What each symbol does to the items:
QB ~ BH
QB + SN
QB § JH
PM ~ MN
PM + HT
PM § QS
HC ~ SN
HC + DS
HC § HQ
DP ~ BP
DP + FF
DP § BG
ZN ~ SC
ZN + FJ
ZN § HC
TM ~ SZ
TM + MZ
TM § SC
GM ~ MC
GM + CT
GM § ZZ
JC ~ ZZ
JC + PH
JC § TB
NL ~ FP
NL + MC
NL § ZH
PN ~ JJ
PN + SM
PN § GR
LQ ~ SM
LQ + MM
LQ § HB
QZ ~ CT
QZ + TN
QZ § PH
QT ~ CG
QT + MN
QT § MM
MM ~ FS
MM + MQ
MM § NT
CP ~ BG
CP + ZM
CP § LP
DJ ~ RP
DJ + GP
DJ § HT
DS ~ RD
DS + MD
DS § BP
SZ ~ MM
SZ + QS
SZ § DH
RR ~ MZ
RR + TR
RR § FJ
BB ~ PM
BB + LH
BB § MZ
BQ ~ FT
BQ + ZH
BQ § FQ
HQ ~ RR
HQ + BP
HQ § FB
DR ~ HC
DR + GB
DR § CZ
HT ~ LQ
HT + SZ
HT § JD
QQ ~ FF
QQ + JB
QQ § ZM
JQ ~ ZN
JQ + FB
JQ § DR
PH ~ PB
PH + HM
PH § LB
GG ~ ZH
GG + ZZ
GG § JM
MD ~ JH
MD + HQ
MD § JQ
FQ ~ LF
FQ + RF
FQ § MP
MQ ~ GR
MQ + HB
MQ § DJ
FD ~ DZ
FD + MP
FD § CT
BL ~ LC
BL + FP
BL § FT
TN ~ GG
TN + JC
TN § HM
BP ~ TR
BP + JQ
BP § DL
FT ~ JB
FT + JZ
FT § LF
BF ~ PH
BF + PR
BF § DM
BG ~ DL
BG + ZQ
BG § SQ
GR ~ PR
GR + BD
GR § RP
LF ~ NG
LF + RL
LF § NL
MC ~ MB
MC + BQ
MC § HG
JG ~ QZ
JG + JJ
JG § BF
DH ~ NT
DH + NS
DH § BB
FJ ~ ZC
FJ + ZP
FJ § DS
DZ ~ BL
DZ + NL
DZ § BQ
NG ~ NJ
NG + LP
NG § FP
LL ~ MP
LL + GT
LL § TN
FS ~ BF
FS + GR
FS § ZT
JZ ~ CP
JZ + QN
JZ § RL
QS ~ MQ
QS + JD
QS § NS
ZM ~ ZQ
ZM + NG
ZM § BL
CT ~ BQ
CT + GG
CT § PB
BH ~ GP
BH + BB
BH § TM
ZT ~ DM
ZT + RP
ZT § MN
PB ~ FQ
PB + JM
PB § LL
BR ~ JD
BR + SC
BR § QB
GP ~ QT
GP + PM
GP § SZ
MT ~ FB
MT + BG
MT § NJ
TB ~ SB
TB + LB
TB § JG
FF ~ JQ
FF + MT
FF § ZQ
ZH ~ JZ
ZH + HG
ZH § RF
LB ~ LL
LB + ZR
LB § JJ
MP ~ NL
MP + GM
MP § GG
TQ ~ TB
TQ + DM
TQ § CG
HG ~ QN
HG + FQ
HG § FD
SB ~ FD
SB + LL
SB § QZ
GB ~ DS
GB + QD
GB § DP
BD ~ TQ
BD + ZT
BD § QT
TR ~ BR
TR + ZN
TR § ZP
JB ~ MT
JB + CP
JB § NG
ZQ ~ DR
ZQ + NJ
ZQ § LC
ZC ~ NS
ZC + QB
ZC § RD
ZR ~ GT
ZR + JG
ZR § ZG
ZG ~ JC
ZG + BF
ZG § TQ
QD ~ MD
QD + CZ
QD § FF
SQ ~ QD
SQ + LC
SQ § QQ
FP ~ ZS
FP + MB
FP § JZ
MB ~ QQ
MB + FT
MB § QN
MZ ~ QS
MZ + BR
MZ § ZC
SN ~ BB
SN + RD
SN § RR
QN ~ ZM
QN + LF
QN § DZ
LJ ~ ZR
LJ + CG
LJ § SM
JH ~ TM
JH + RR
JH § ZN
RF ~ RL
RF + FD
RF § GM
CZ ~ HQ
CZ + DP
CZ § MT
HM ~ JM
HM + TB
HM § ZR
RL ~ LP
RL + DZ
RL § MC
PR ~ HM
PR + TQ
PR § LJ
DL ~ ZP
DL + DR
DL § QD
LH ~ HT
LH + TM
LH § BR
SM ~ ZG
SM + FS
SM § BD
JM ~ RF
JM + SB
JM § GT
FB ~ FJ
FB + DL
FB § GB
NT ~ ZT
NT + DJ
NT § PM
RP ~ LJ
RP + QT
RP § LQ
HB ~ BD
HB + NT
HB § GP
CG ~ JG
CG + PN
CG § FS
GT ~ GM
GT + QZ
GT § JC
NS ~ DJ
NS + BH
NS § LH
ZS ~ DP
ZS + QQ
ZS § CP
RD ~ LH
RD + JH
RD § TR
LC ~ CZ
LC + ZS
LC § JB
MN ~ PN
MN + LQ
MN § MQ
LP ~ SQ
LP + BL
LP § MB
NJ ~ GB
NJ + SQ
NJ § ZS
JJ ~ TN
JJ + ZG
JJ § PR
JD ~ HB
JD + DH
JD § BH
DM ~ LB
DM + LJ
DM § PN
ZZ ~ HG
ZZ + PB
ZZ § SB
ZP ~ QB
ZP + HC
ZP § MD
SC ~ DH
SC + ZC
SC § SN

The rows follow the links: the fewer symbols apart two items are, the more alike their rows tend to be.

Known rows, each with its item:
[-323,436,972,-27,400,-467,-135,164,-72,-234,-348,37,235,-208,-87,211,-309,281,516,387,-104,-437,-537,-116,-507,550,602,-13,627,655,156,-33,379,72,213,189,30,-582,173,-403,14,99,-238,-584,292,-333,-177,302,-352,209,293,671,-743,317,-435,212,233,-435,578,14,171]: GM
[-281,-205,128,452,-595,-132,-447,209,-396,-282,-396,-368,-61,392,551,-22,604,105,-505,279,-599,-183,-503,-215,344,2,-19,-530,69,13,-669,253,5,-70,-157,275,1,127,-20,509,-664,-492,114,-170,-120,-177,118,783,-26,-225,318,-373,129,-302,-620,495,16,-907,-528,138,-225]: BF
[-331,503,982,-47,282,-420,-148,177,-101,-242,-433,-39,172,-115,-42,153,-293,236,479,285,-245,-477,-616,-84,-493,628,595,-26,608,640,177,-26,297,69,132,252,93,-671,150,-369,9,72,-306,-530,349,-376,-159,325,-284,206,356,675,-692,385,-453,300,253,-401,452,-88,156]: MP
[-58,-269,265,425,-507,0,-214,69,-364,-362,-353,-431,-120,304,592,130,430,70,-599,351,-605,-245,-447,-212,298,-260,1,-514,13,-74,-827,201,44,5,-191,96,-68,113,-30,682,-691,-586,191,-188,-123,-83,-38,744,48,-287,244,-543,121,-409,-593,515,-29,-908,-484,89,-117]: JJ
[-763,-183,-197,479,-356,-586,-869,318,-211,-87,-232,31,187,376,34,-324,722,170,-46,454,-308,60,-591,-110,71,809,101,-264,384,272,-127,402,160,-426,20,476,17,416,-63,-73,-732,-27,-9,218,-108,-480,502,568,-209,-130,345,216,-159,-4,-461,53,106,-771,-143,518,-376]: PN
[358,-388,520,232,-104,89,271,-203,-233,-602,-122,-282,-20,-92,474,550,165,106,-483,566,-388,-175,-174,-150,304,-602,138,-194,-118,-198,-1024,40,173,90,-162,-225,-370,120,-38,808,-603,-589,360,-302,-127,103,-327,628,67,-349,-25,-558,-56,-547,-505,432,15,-886,-113,61,96]: TB
[-835,-225,-198,424,-257,-629,-802,325,-45,-115,-126,88,291,249,-38,-329,688,142,67,478,-221,91,-566,-53,19,851,104,-208,471,251,-121,452,171,-476,87,474,-11,510,-64,-146,-698,45,14,296,-130,-485,529,476,-189,-130,267,247,-206,71,-404,-65,119,-709,-30,598,-369]: SM
[303,376,304,55,373,88,254,132,-276,708,-157,136,-163,-52,-176,-228,-314,158,345,-744,453,-79,337,-196,26,81,17,-94,212,430,685,-261,139,113,218,-101,119,-576,324,-640,944,362,-69,-991,-281,213,-172,-692,-650,612,180,540,-183,201,163,51,114,599,219,-372,137]: NJ
[-129,185,174,-224,296,604,820,-285,189,-466,-253,-542,192,-182,-82,-110,-85,146,-364,135,-425,-56,-308,-95,-129,-467,-98,384,-318,8,-283,-198,-220,955,-308,309,-135,-580,-395,958,142,-233,-327,-310,747,255,-680,92,462,-462,401,-442,313,-136,-54,258,366,-326,-64,-428,90]: JZ
[-27,-285,-769,476,-492,-59,-528,311,-432,854,62,172,-290,472,110,-585,597,-57,-173,-711,278,320,418,-146,567,197,-426,-519,5,-87,306,211,-104,-496,76,-7,158,529,233,-409,141,158,209,-130,-800,95,543,-376,-482,392,17,47,335,-127,179,-93,-176,405,-529,162,-321]: MZ
[-450,673,849,-138,-65,-167,-191,249,-51,-325,-572,-433,42,120,191,-8,-212,196,113,127,-564,-574,-758,-98,-475,467,409,-188,362,476,129,-78,-24,412,-63,468,326,-899,26,-7,-7,-106,-553,-438,648,-349,-227,503,33,102,524,379,-325,353,-496,455,180,-414,26,-319,64]: HG
[-83,-412,-309,-138,132,-507,-314,-126,446,-390,531,597,288,-260,-310,365,24,-141,387,739,292,253,103,395,-199,292,190,441,21,-276,-131,228,225,-653,139,-237,-245,822,-168,-251,-630,123,326,1105,-72,-239,436,170,243,-297,-609,82,-268,106,164,-555,-156,14,387,645,-57]: LQ
[-258,343,277,-257,28,525,544,-174,134,-545,-365,-650,81,-52,78,-119,-154,108,-422,81,-636,-219,-472,-87,-191,-332,3,181,-244,80,-224,-202,-287,956,-309,365,83,-726,-346,858,95,-301,-426,-246,830,153,-631,270,537,-394,449,-355,271,-24,-197,395,316,-323,-162,-485,37]: LF
[-757,-276,-295,305,-70,-708,-766,209,65,-140,62,330,352,160,-278,-230,575,106,264,629,-36,162,-466,74,-81,871,140,72,424,255,-11,410,264,-603,169,346,-69,641,-121,-250,-714,170,85,543,-85,-484,564,378,-134,-150,124,328,-300,153,-275,-242,114,-586,200,685,-269]: GR
[-98,-298,-873,477,-354,-71,-498,284,-380,899,135,189,-206,444,12,-687,640,-86,-157,-669,324,407,400,-135,528,222,-441,-412,18,-4,359,222,-65,-512,111,57,76,520,175,-424,197,223,186,-86,-770,119,566,-496,-481,336,56,106,354,-73,247,-208,-118,379,-414,213,-372]: BR
[751,-285,-246,-175,-614,90,-235,-50,38,-25,307,120,-503,89,551,646,-226,-386,-191,-56,98,-61,507,256,221,-575,-85,-390,-423,-765,-410,51,-193,-479,-39,-638,72,512,215,-129,-339,-354,375,874,-414,2,296,182,297,47,-742,-430,308,-222,237,-73,-607,449,-440,52,71]: HT
[31,76,969,19,657,-431,166,-95,-20,-369,-73,287,372,-431,-214,466,-319,292,515,626,133,-281,-306,-59,-368,288,643,260,567,551,-133,-56,600,-94,238,-91,-323,-218,134,-245,-104,74,87,-622,81,-154,-292,193,-428,108,38,463,-856,93,-371,95,243,-527,843,140,279]: PB
[405,705,125,-467,-306,314,-40,153,-12,440,-178,-199,-533,196,318,53,-631,-265,132,-854,35,-377,294,56,-217,-147,-63,-314,-232,-108,623,-302,-398,231,-26,-135,619,-711,312,-554,726,19,-318,-1,147,27,-6,-333,151,469,-167,206,198,436,292,160,-299,998,-391,-625,191]: QD
[452,-423,646,209,200,18,393,-269,-131,-652,-31,-112,102,-265,276,683,-5,141,-298,714,-222,-208,-76,-61,171,-649,267,27,-7,-114,-964,-43,344,72,-96,-377,-456,127,-33,722,-520,-517,410,-299,-74,105,-434,518,-5,-309,-132,-495,-283,-527,-436,316,55,-837,227,67,174]: PH
[88,-298,302,379,-412,38,-96,-11,-354,-462,-300,-388,-108,252,614,268,403,67,-605,365,-596,-243,-350,-192,361,-393,27,-474,-51,-140,-897,143,20,42,-195,10,-134,80,-69,770,-695,-619,218,-232,-119,-51,-125,736,65,-259,186,-573,96,-463,-568,504,37,-895,-397,107,-72]: JG
[-243,-436,-293,-76,147,-584,-379,-108,422,-358,480,569,341,-261,-337,301,120,-93,412,749,283,245,-32,363,-201,427,148,427,87,-227,-121,254,261,-649,156,-77,-289,864,-199,-261,-643,195,245,1036,-96,-336,457,230,164,-250,-478,136,-280,113,142,-571,-104,-117,432,665,-50]: MN

Each walk starts at a row. The symbols on each line, taken left to right, move it on to the next item.
Answer with the item's row; about right is enough.
new walk
[357,-405,576,216,51,71,335,-223,-208,-631,-91,-207,37,-156,334,644,82,93,-432,621,-292,-188,-157,-163,204,-652,186,-87,-84,-200,-976,9,229,83,-139,-303,-395,109,-50,789,-566,-541,405,-344,-79,116,-409,561,21,-334,-104,-562,-205,-545,-430,414,45,-902,41,66,165]
~ § § + § § ~ ~ § §: [362,-294,915,98,669,-198,444,-323,0,-577,27,219,299,-554,-92,765,-277,253,194,810,86,-143,-110,-60,-115,-237,491,289,237,170,-602,-76,540,-42,136,-391,-555,20,30,227,-300,-151,389,-536,-10,62,-462,247,-242,-153,-114,-49,-660,-267,-371,135,175,-734,707,190,302]
~ § ~ ~ § § +: [-444,667,756,-142,-108,-47,-139,198,-31,-352,-594,-481,30,88,204,-89,-190,130,54,111,-627,-589,-744,-89,-454,418,323,-184,330,411,59,-65,-92,527,-115,505,346,-960,-20,100,8,-157,-543,-345,710,-305,-258,533,146,11,514,260,-197,350,-475,445,160,-421,-79,-390,62]
new walk
[482,-387,798,152,459,-53,499,-343,-73,-651,27,35,199,-462,103,764,-141,208,-46,769,-45,-152,-76,-79,45,-521,390,181,61,27,-814,-60,463,-21,16,-416,-560,95,-4,507,-394,-336,404,-419,-66,130,-493,398,-103,-271,-136,-286,-507,-452,-380,237,115,-804,495,149,288]
+ + ~ + + ~ §: [-240,362,999,-19,470,-493,-79,78,-46,-245,-295,143,293,-248,-164,295,-270,309,590,454,-44,-382,-539,-73,-458,539,615,113,630,660,111,-48,458,-46,188,103,-46,-501,189,-386,12,131,-127,-559,221,-301,-174,218,-383,208,253,665,-792,269,-421,163,230,-451,615,47,192]
~ § § § ~ ~ + ~: [141,-78,28,85,906,401,980,-288,36,215,90,59,345,-446,-653,-298,-65,259,18,-227,408,332,365,-242,116,-293,-108,587,-15,339,147,-261,216,515,39,-25,-455,-251,-184,373,648,305,15,-965,20,529,-628,-721,-262,-14,301,-36,-62,-208,186,-76,404,51,547,-210,116]
new walk
[372,-439,-299,-291,-86,-267,-189,-210,431,-360,570,432,29,-223,2,679,-204,-335,211,526,256,149,320,436,-122,-190,78,243,-242,-617,-329,103,59,-567,95,-511,-178,780,-110,-192,-576,-61,402,1181,-178,-135,341,173,371,-269,-823,-216,-75,-51,275,-468,-416,206,146,369,86]
+ ~ + + ~ § §: [-615,-358,-316,158,107,-755,-642,91,240,-207,244,474,429,-37,-364,-54,430,64,349,747,131,265,-306,209,-202,781,209,260,377,117,0,386,256,-635,169,226,-171,756,-145,-276,-662,242,174,759,-63,-441,550,277,-38,-219,-149,325,-373,158,-85,-440,29,-399,389,683,-215]
~ + § § ~ + + +: [-783,-176,-143,477,-450,-539,-824,342,-245,-84,-313,-44,134,412,139,-311,767,146,-158,399,-409,-21,-631,-115,126,669,44,-384,371,242,-238,390,83,-399,15,534,18,369,-10,10,-735,-92,-11,99,-106,-489,485,594,-206,-143,380,129,-103,-86,-533,136,95,-810,-247,485,-375]
new walk
[-426,628,910,-24,91,-324,-237,216,-118,-278,-529,-204,127,30,68,16,-230,234,323,210,-368,-567,-683,-99,-496,580,531,-130,547,588,204,-51,143,227,42,395,300,-808,138,-246,25,17,-427,-510,489,-424,-177,419,-147,174,453,581,-508,401,-507,383,195,-443,217,-183,126]
~ + + + § ~ § ~ +: [21,-37,78,-107,652,609,1022,-374,204,-291,-4,-320,316,-389,-415,-175,-22,190,-314,43,-137,228,8,-168,-26,-558,-150,605,-270,81,-142,-251,-24,872,-243,189,-329,-411,-414,929,344,25,-145,-560,529,466,-783,-260,252,-384,334,-438,215,-236,75,83,427,-180,268,-320,90]
+ § § + ~ + + + +: [-177,261,244,-213,146,524,655,-206,162,-536,-292,-610,133,-126,18,-115,-144,82,-430,106,-535,-127,-379,-105,-165,-390,-45,265,-279,-1,-247,-239,-269,952,-342,369,-26,-713,-369,909,58,-257,-375,-267,795,199,-695,207,542,-427,478,-408,259,-92,-162,281,330,-343,-115,-456,74]
new walk
[179,-102,968,84,696,-349,365,-194,17,-494,-2,257,347,-527,-191,646,-314,272,417,740,144,-193,-180,-59,-190,7,569,328,486,365,-351,-80,632,-125,207,-279,-480,-83,58,-25,-195,-15,255,-590,-13,-59,-382,203,-343,-17,-64,248,-765,-146,-389,48,237,-638,850,202,318]
~ § + ~ ~ + ~ ~: [306,466,339,17,232,94,215,161,-272,684,-150,107,-225,-22,-112,-196,-384,68,327,-819,387,-168,325,-186,-3,115,38,-203,200,384,708,-229,85,105,197,-110,244,-572,411,-701,942,325,-179,-904,-256,212,-133,-648,-546,648,107,559,-181,237,167,105,16,683,138,-378,135]
§ § + § + ~ +: [236,128,224,103,732,172,559,1,-205,571,-25,191,111,-268,-485,-301,-210,235,284,-513,559,166,371,-245,92,-17,3,213,198,494,564,-224,241,220,177,-93,-202,-379,179,-291,881,468,-23,-1121,-255,401,-322,-786,-645,421,226,406,-205,24,190,-34,270,347,488,-251,106]
new walk
[637,-164,-274,83,-802,110,-412,97,-214,280,119,38,-678,337,724,318,-18,-352,-348,-443,48,-73,473,91,428,-491,-220,-697,-358,-678,-206,66,-292,-484,-31,-519,247,413,377,-253,-133,-319,321,413,-634,52,375,53,61,237,-497,-380,374,-198,111,109,-560,428,-717,-29,9]
~ ~ ~ + +: [-705,-163,-131,499,-520,-427,-794,322,-344,-150,-360,-140,89,441,236,-316,760,141,-267,381,-501,-73,-595,-143,181,544,14,-472,329,241,-335,361,82,-364,-27,458,24,317,-3,121,-688,-210,-21,-5,-149,-456,419,704,-186,-135,384,65,-43,-132,-521,216,89,-817,-363,433,-375]
§ § § + §: [254,-394,-299,-283,-14,-387,-222,-203,486,-380,629,521,152,-283,-119,601,-180,-268,259,673,306,192,205,412,-160,-68,99,316,-148,-510,-259,106,94,-589,98,-400,-247,851,-115,-190,-604,6,344,1190,-72,-164,355,189,378,-262,-772,-136,-160,13,237,-519,-314,144,236,464,59]
new walk
[293,-161,-540,413,-733,17,-552,338,-477,703,12,14,-555,506,468,-194,332,-202,-293,-746,138,112,471,-96,580,-93,-361,-765,-158,-296,67,169,-173,-528,66,-218,271,418,356,-355,71,-107,259,-21,-810,53,528,-137,-330,382,-181,-89,402,-177,90,64,-383,440,-712,35,-237]
§ ~ ~ § + ~: [-402,-400,-321,-29,141,-639,-484,-51,383,-333,437,550,373,-140,-379,166,184,-41,372,757,271,280,-130,289,-206,573,197,394,197,-73,-23,280,294,-642,187,-4,-231,850,-200,-312,-645,231,217,975,-92,-341,491,232,87,-249,-355,201,-320,128,76,-544,-55,-190,415,660,-114]
+ + § ~ § + § § § +: [722,-244,-239,-133,-717,124,-283,5,-73,65,246,55,-557,205,639,541,-180,-390,-248,-175,61,-69,509,165,301,-568,-177,-493,-392,-748,-341,11,-240,-475,-31,-595,208,477,260,-174,-274,-359,336,711,-499,21,323,141,228,78,-708,-450,328,-191,180,8,-614,413,-584,8,51]
